Below is a small trained network, with its code and all its weights. Each question gives an input and a class and asks what happens when units are switched off, that is, made to give their printed mean instead of their output.

import numpy as np


def w(rows, s, z=0):
    codes = np.array(rows[::2]) - 128.0
    scale = np.full(codes.shape[1], s)
    scale[-1] = z or s
    return codes * scale


def f(y):
    return np.maximum(y, 0)


def log_softmax(a):
    a = a - a.max(-1, keepdims=True)
    return a - np.log(np.exp(a).sum(-1, keepdims=True))


def net(x, mask):
    res = np.array(x, float).reshape(1, 5) / 4 @ E
    y = f(res @ A[0][:, :-1].T + A[0][:, -1])
    res = res + np.where(mask, y, B[0][:, -1]) @ B[0][:, :-1]
    return log_softmax(res[-1] @ U[:, :-1].T + U[:, -1])


A, B = {}, {}
E = w([
[2,84,145],'x0',
[129,127,124],'x1',
[95,197,118],'x2',
[127,129,127],'x3',
[157,58,118],'x4',
],0.014)
A[0] = w([
[129,161,111,93],'neuron 1',
[210,159,65,220],'neuron 2',
[55,145,128,105],'neuron 3',
[72,49,190,246],'neuron 4',
[111,254,147,143],'neuron 5',
[156,22,89,82],'neuron 6',
],0.011)
B[0] = w([
[155,181,32,135],'neuron 1',
[248,114,247,222],'neuron 2',
[70,195,8,168],'neuron 3',
[11,85,151,249],'neuron 4',
[170,254,114,193],'neuron 5',
[181,28,88,174],'neuron 6',
],0.0095,0.016)
U = w([
[158,132,251,232],'0',
[36,128,125,255],'1',
[195,186,106,82],'2',
[57,171,26,53],'3',
[201,58,157,35],'4',
[75,45,53,21],'5',
],0.011,0.0082)

Each question gives the input, the list of numbers given to net, and the class t.
The units are the neurons (one row each of A and B). Each row of codes is followed by its name. A weight is (code - 128) times the scale printed after its matrix; where a second scale follows, it is the last column's (A, B and U).
mask holds one flag per neuron, in row order. A switched-off neuron (its flag False) gives its mean, the last column of its row in B, instead of its output. The means were averaged over made-up inputs and are rounded, as every weight is.
A unit's drop is (log p(t) with every unit on - log p(t) with that unit switched off) / (log p(t) with every unit on - log p(t) with every unit switched off).
The circuit of an input: a set's keep is (log p(t) with only the set's units on - log p(t) with every unit switched off) / (log p(t) with every unit on - log p(t) with every unit switched off). Starting from all 6 units, units are removed one at a time, each time the one whose removal leaves the highest keep (on an exact tie, the one counted first), for as long as the keep stays at least 0.8.
units of the circuit, in order: the units of the circuit, biggest drop first
most important unit: the unit with the biggest drop
k most important neurons: the k neurons with the biggest drops, biggest first
drop when u is switched off: that unit's drop, to one decimal
input [7,8,8,2,-1], class 3: most important unit : neuron 3
input [8,-1,2,-8,-6], class 3: 3 most important neurons : [neuron 3; neuron 2; neuron 5]
input [0,1,6,2,-8], class 2: 2 most important neurons : [neuron 4; neuron 5]
input [-3,-6,8,-4,-1], class 2: 3 most important neurons : [neuron 5; neuron 4; neuron 1]
input [-2,0,2,3,-3], class 2: 2 most important neurons : [neuron 4; neuron 5]
input [5,-4,5,-5,0], class 3: units of the circuit, in order : [neuron 3; neuron 2]
input [4,6,-3,-3,2], class 5: units of the circuit, in order : [neuron 5; neuron 2]
input [4,-6,-8,0,7], class 5: units of the circuit, in order : [neuron 6; neuron 4]
input [7,-3,-1,-7,6], class 5: 3 most important neurons : [neuron 6; neuron 5; neuron 2]
input [1,2,5,-2,-1], class 3: units of the circuit, in order : [neuron 2; neuron 5]
input [8,5,2,3,-3], class 3: 2 most important neurons : [neuron 3; neuron 2]
input [-7,8,6,-3,5], class 0: 3 most important neurons : [neuron 2; neuron 3; neuron 6]
input [1,3,-4,4,-2], class 1: 2 most important neurons : [neuron 2; neuron 6]
input [-2,8,2,8,-8], class 2: 2 most important neurons : [neuron 5; neuron 4]
input [2,-4,-8,1,5], class 5: most important neuron : [neuron 2]
input [8,-6,-1,-7,6], class 5: 3 most important neurons : [neuron 6; neuron 5; neuron 2]
input [-8,8,3,2,2], class 0: 2 most important neurons : [neuron 2; neuron 3]
input [6,-4,5,8,-6], class 3: drop when neuron 3 is switched off : 0.2
input [1,5,8,-5,-8], class 3: drop when neuron 4 is switched off : -0.1
input [0,0,6,8,-5], class 2: drop when neuron 4 is switched off : 0.6
input [7,-6,5,7,-7], class 3: drop when neuron 2 is switched off : 0.0
input [4,5,4,3,-5], class 3: most important neuron : [neuron 3]
